[[121 120 134 125 128 131 122]
 [127 125 104 124 128 126 124]] out 124

[[133 124 105 122]
 [135 129 139 132]
 [121 129 127 130]] out 130

[[122 108 124 113]
 [126 108 128 113]
 [123 100 128 114]] out 114

[[127 137 125 152 127]
 [141 129 108 130 121]
 [127 140 126 151 121]] out 121

[132 122 144 134 119 137  99] out 99

[[131 115 114 138 151]
 [121 116 125 125 153]
 [118 118 129 119 150]] out 150
---
114  150  127  132  121  127
114  152  136  126  116  135
144  111  123  125  146  130
→ 152

122  126  124  153
119  105  116  110
→ 105

123  129  126  132  113
158  105  152  133  112
→ 105

131  137  141  125
132  142  150  123
→ 142

123  115  120  105
140  137  117  155
→ 137

129  134  119  123  129  120
127  141  125  105  133  127
131  127  126  127  127  130
→ 141

122  128  146  100
144  106  122  106
→ 106
---
[[150 137 124 124 130]
 [122 123 129 128 119]
 [122 115 116 130 150]] 150

[[118 130 134 125 157 130 128]
 [122 134 149 129 140 136 116]
 [126 132 132 136 149 126 110]] 118

[[122 114 117 120 118 121]
 [127 142 130 139 128 128]
 [127 128 130 149 126 129]] 122

[[110 111 120 130  99]
 [119 144 133 128 108]
 [121 138 131 138 116]] 110

[[122 128 128 156 130]
 [125 115 130 115 126]
 [132 133 125 104 126]] 122

[[114 141 123 156 125 117]
 [148 120 134 135 138 126]
 [107 137 129 116 119 142]] 114

[[130 126 123 124 126 140 124]
 [132 135 130 138 123 105 130]
 [133 127 133 126 120 114 130]] 130

[[133 138 138 131 138]
 [129 124 130 124 125]
 [131 132 151 130 154]] 133

[[127 134 135 124 150 130 116]
 [125 133 102 129 138 116 127]
 [120 127 129 119 127 140 125]] 127
---
[[123 129 140 120]
 [130 113 122 131]
 [135  99 120 138]] ans = 120

[[139 106 117 138 131 135 117]
 [115 112 137 142 132 121 132]
 [124 137 120 112 120 136 135]] ans = 120

[[129 142 144 147 139 138]
 [124 156 139 140 141 148]
 [127 146 149 142 142 142]] ans = 149

[[130 103 136 140 128 134]
 [120 112 132 125 126 131]
 [115 118 147 134 130 138]] ans = 147

[[122 116 125 118 118 100]
 [129 125 128 118 122 108]
 [119 112 122 116 114 106]] ans = 122

[[123 130 145 117 126 114 125]
 [122 132 139 102 122 131 129]
 [117 117 126 132 130 128 133]] ans = 126
---
[141  99 117 122] >> 141, 122

[[118 121 122 130 124 127 123]
 [123 110 128 156 140 145 120]] >> 118, 120

[122 152 123 131] >> 122, 131

[[131 132 119 131 124 135 128]
 [127 130 122 123 137 101 136]] >> 131, 136

[145 129 106 126 101 128] >> 145, 128

[129 137 156 140 131] >> 129, 131

[151 132 120 115 129 146 144] >> 151, 144

[122 143 115 119 154] >> 122, 154

[[128 128 127 127]
 [112 135 115 152]] >> 128, 152

[157 112 124 140] >> 157, 140
---
[144 147 107 150 120 128 139] value 139
[125 150 108 113 139] value 125
[129 152 128 131 120 125 157] value 129
[137 149 127 128 129 126 123] value 128
[157 116 128 122 125] value 125
[125 156 143 138 153] value 143
---
[[114 141 132 125 115]
 [142 140 133 111 113]
 [142 134 150 135 138]] out 141

[[126 128 138 128 142]
 [131 114 125 127 121]
 [119 111 136 149 106]] out 128

[[135 126 142 134]
 [135 103 119 137]
 [125 130 123 131]] out 126

[[117 131 135 144 127 129 141]
 [112 118 116 150 131 123 102]
 [133 131 115 149 122 116 125]] out 131

[[135 104 133 144 110 126]
 [134 126 128 133 128 129]
 [132 126 128 133 128 129]] out 104

[[145 128 140 141 107 122]
 [123 129 156 146 140 151]
 [118 150 130 153 146 120]] out 128

[[131 131 124 137 132 134 121]
 [121 130 136 104 112 118 147]
 [132 130 122 143 130 132 123]] out 131

[[138 149 133 117 140 120]
 [128 131 129 129 132 131]
 [126 130 145 125 113 125]] out 149

[[126 116 105 122 126 133]
 [127 111 113 111 151 111]
 [141 132 110 137 106 122]] out 116
---
[[123, 106, 125, 151, 150, 149, 122],
 [123, 117, 139, 122, 135, 113, 113],
 [145, 126, 134, 113, 133, 108, 137]] ⇒ 108

[[117, 120, 105, 108, 144, 147, 117],
 [139, 111, 135, 128, 143, 117, 126],
 [104, 138, 146, 111, 105, 117, 107]] ⇒ 117

[[113, 128, 101, 121, 137, 133],
 [111, 118, 150, 123, 136, 115],
 [137, 116, 123, 122, 113, 112]] ⇒ 113

[[140, 116, 114, 127, 105, 115, 137],
 [139, 139, 126, 145, 150, 105, 128],
 [148, 133, 141, 118, 117, 154, 116]] ⇒ 154

[[103, 135, 127, 131, 109],
 [148, 132, 127, 128, 134],
 [137, 140, 139, 138, 116]] ⇒ 138

[[101, 126, 128, 133, 115, 113],
 [100, 131, 128, 124, 124, 122],
 [136, 136, 128, 130, 124, 130]] ⇒ 124

[[124, 138, 120, 118, 131],
 [120, 134, 122, 152, 143],
 [124, 130, 132, 136, 143]] ⇒ 136
---
123  104  124  141  122
112  132  113  129  116
-> 113

156  138  124  125 -> 124

111  113  133   99  108
120  131  133  135  123
-> 133

102  148  144  142  131  145 -> 144

154  131  105  137  137
125  112  125  135  101
116  111  122  102  118
-> 122

127  132  153  130  133
116  147  141  133  140
122  139  115  132  108
-> 115
